Below are the code and all the weights of a small trained network. Each question names an input and a class and asks about switching units off, where a switched-off unit gives its printed mean instead of its output.

import numpy as np


def w(rows, s, z=0):
    codes = np.array(rows[::2]) - 128.0
    scale = np.full(codes.shape[1], s)
    scale[-1] = z or s
    return codes * scale


def f(y):
    return y / 2 * (1 + np.tanh(0.7978845608 * (y + 0.044715 * y**3)))


def log_softmax(a):
    a = a - a.max(-1, keepdims=True)
    return a - np.log(np.exp(a).sum(-1, keepdims=True))


def net(x, mask):
    res = np.array(x, float).reshape(1, 6) / 4 @ E
    y = f(res @ A[0][:, :-1].T + A[0][:, -1])
    res = res + np.where(mask, y, B[0][:, -1]) @ B[0][:, :-1]
    return log_softmax(res[-1] @ U[:, :-1].T + U[:, -1])


A, B = {}, {}
E = w([
[126,122,124,126,122,131,126,126],'x0',
[130,127,127,127,131,127,129,127],'x1',
[122,112,159,145,95,142,250,172],'x2',
[127,74,148,220,177,144,124,92],'x3',
[126,130,132,130,133,126,126,137],'x4',
[130,156,39,148,136,225,138,143],'x5',
],0.018)
A[0] = w([
[138,79,179,148,86,140,232,165,125],'neuron 1',
[122,153,112,76,158,148,29,111,143],'neuron 2',
[106,61,195,163,91,147,206,174,10],'neuron 3',
[126,153,76,57,101,141,210,197,118],'neuron 4',
[98,175,112,100,125,82,131,104,75],'neuron 5',
[109,133,159,116,140,159,119,137,126],'neuron 6',
[140,157,39,168,156,223,118,129,172],'neuron 7',
[134,183,88,96,48,188,192,209,125],'neuron 8',
[136,51,160,218,183,200,143,109,7],'neuron 9',
[79,141,134,128,106,157,132,148,113],'neuron 10',
[129,147,114,133,114,148,150,151,125],'neuron 11',
[139,142,103,125,135,155,189,132,74],'neuron 12',
[152,84,148,238,139,163,130,101,154],'neuron 13',
[114,76,164,187,165,105,45,82,128],'neuron 14',
[137,187,147,81,85,113,103,108,86],'neuron 15',
[145,118,132,118,166,127,52,95,184],'neuron 16',
[121,101,168,158,163,69,71,60,129],'neuron 17',
[155,171,66,89,163,122,54,94,40],'neuron 18',
[108,165,44,182,148,231,113,135,81],'neuron 19',
[113,78,134,217,195,159,160,89,180],'neuron 20',
[155,98,116,118,131,128,125,141,124],'neuron 21',
[135,94,122,101,100,55,162,116,74],'neuron 22',
[128,110,104,101,123,144,155,136,122],'neuron 23',
[142,161,51,174,156,221,113,129,9],'neuron 24',
[120,89,168,95,117,85,182,128,119],'neuron 25',
[112,127,124,144,135,129,130,136,97],'neuron 26',
[123,182,143,9,76,96,100,162,145],'neuron 27',
[136,104,149,116,175,131,113,131,112],'neuron 28',
[126,183,63,135,110,192,194,160,109],'neuron 29',
],0.011,0.015)
B[0] = w([
[96,182,130,157,83,82,174,178,239],'neuron 1',
[155,159,96,140,95,102,173,161,226],'neuron 2',
[221,115,32,71,113,67,122,167,192],'neuron 3',
[108,124,181,134,151,171,102,74,217],'neuron 4',
[150,138,111,125,133,109,125,112,141],'neuron 5',
[115,122,125,118,131,125,133,138,127],'neuron 6',
[79,200,188,180,93,129,182,170,252],'neuron 7',
[97,106,175,120,158,174,94,90,239],'neuron 8',
[48,206,190,192,65,154,206,195,188],'neuron 9',
[117,117,138,142,141,126,119,106,140],'neuron 10',
[104,123,143,133,147,153,102,99,156],'neuron 11',
[113,121,155,134,142,138,101,93,156],'neuron 12',
[155,114,104,104,113,100,111,122,222],'neuron 13',
[110,81,146,78,161,143,96,107,211],'neuron 14',
[150,125,98,122,135,99,131,146,163],'neuron 15',
[144,80,113,90,144,139,88,129,217],'neuron 16',
[131,98,114,90,153,146,116,93,209],'neuron 17',
[67,167,185,184,94,143,165,165,190],'neuron 18',
[164,148,107,134,85,68,165,174,219],'neuron 19',
[169,112,91,75,144,95,91,117,241],'neuron 20',
[124,131,133,121,118,128,119,128,127],'neuron 21',
[91,153,159,143,111,131,156,143,150],'neuron 22',
[115,120,132,136,140,150,112,123,147],'neuron 23',
[215,105,4,63,126,74,101,131,186],'neuron 24',
[131,150,110,174,101,114,126,147,181],'neuron 25',
[111,127,115,130,121,121,134,120,124],'neuron 26',
[171,179,82,139,67,62,167,194,234],'neuron 27',
[131,118,137,113,133,130,134,105,138],'neuron 28',
[100,98,168,111,172,166,90,99,220],'neuron 29',
],0.013,0.019)
U = w([
[222,124,15,79,99,68,133,161,249],'0',
[76,196,168,251,63,118,202,179,104],'1',
[86,43,171,104,249,238,67,59,200],'2',
],0.011,0.00015)

Each question gives the input, the list of numbers given to net, and the class t.
The units are the neurons (one row each of A and B). Each row of codes is followed by its name. A weight is (code - 128) times the scale printed after its matrix; where a second scale follows, it is the last column's (A, B and U).
mask holds one flag per neuron, in row order. A switched-off neuron (its flag False) gives its mean, the last column of its row in B, instead of its output. The means were averaged over made-up inputs and are rounded, as every weight is.
A unit's drop is (log p(t) with every unit on - log p(t) with that unit switched off) / (log p(t) with every unit on - log p(t) with every unit switched off).
most important unit: the unit with the biggest drop
k most important neurons: the k neurons with the biggest drops, biggest first
drop of u: that unit's drop, to one decimal
input [-1,-6,-8,-8,1,2], class 1: most important unit	neuron 18
input [-5,7,5,0,-2,6], class 2: 3 most important neurons	(neuron 29; neuron 8; neuron 27)
input [-4,4,6,-3,1,1], class 2: 3 most important neurons	(neuron 8; neuron 7; neuron 4)
input [3,-4,3,1,-6,-3], class 0: 3 most important neurons	(neuron 7; neuron 9; neuron 18)
input [1,-1,-4,0,-2,7], class 1: 2 most important neurons	(neuron 7; neuron 18)
input [4,-5,1,6,6,-2], class 0: 2 most important neurons	(neuron 8; neuron 29)
input [5,-2,-2,8,1,1], class 0: 2 most important neurons	(neuron 8; neuron 20)
input [4,-4,4,7,7,0], class 0: 2 most important neurons	(neuron 20; neuron 3)
input [-1,4,-3,-1,1,1], class 1: 2 most important neurons	(neuron 24; neuron 20)
input [0,-3,-7,-7,5,1], class 1: 4 most important neurons	(neuron 18; neuron 24; neuron 20; neuron 3)
input [-6,-8,6,1,-3,-7], class 0: 3 most important neurons	(neuron 3; neuron 7; neuron 9)
input [8,4,-6,-4,-5,4], class 1: 2 most important neurons	(neuron 18; neuron 7)
input [1,-7,-7,-8,3,7], class 1: 2 most important neurons	(neuron 18; neuron 7)
input [7,6,6,0,0,8], class 2: 2 most important neurons	(neuron 29; neuron 8)
input [-7,0,0,-1,-4,2], class 1: most important unit	neuron 14
input [-4,-7,1,-7,7,-7], class 1: 2 most important neurons	(neuron 20; neuron 3)
input [3,-7,6,6,-7,-7], class 0: drop of neuron 3	1.2
input [6,-8,-1,4,7,-2], class 2: drop of neuron 27	0.1
input [0,-3,7,-1,6,1], class 2: drop of neuron 27	0.2
input [6,-7,2,-2,1,8], class 2: drop of neuron 8	0.1
input [-8,-8,-2,-2,6,7], class 1: most important unit	neuron 7
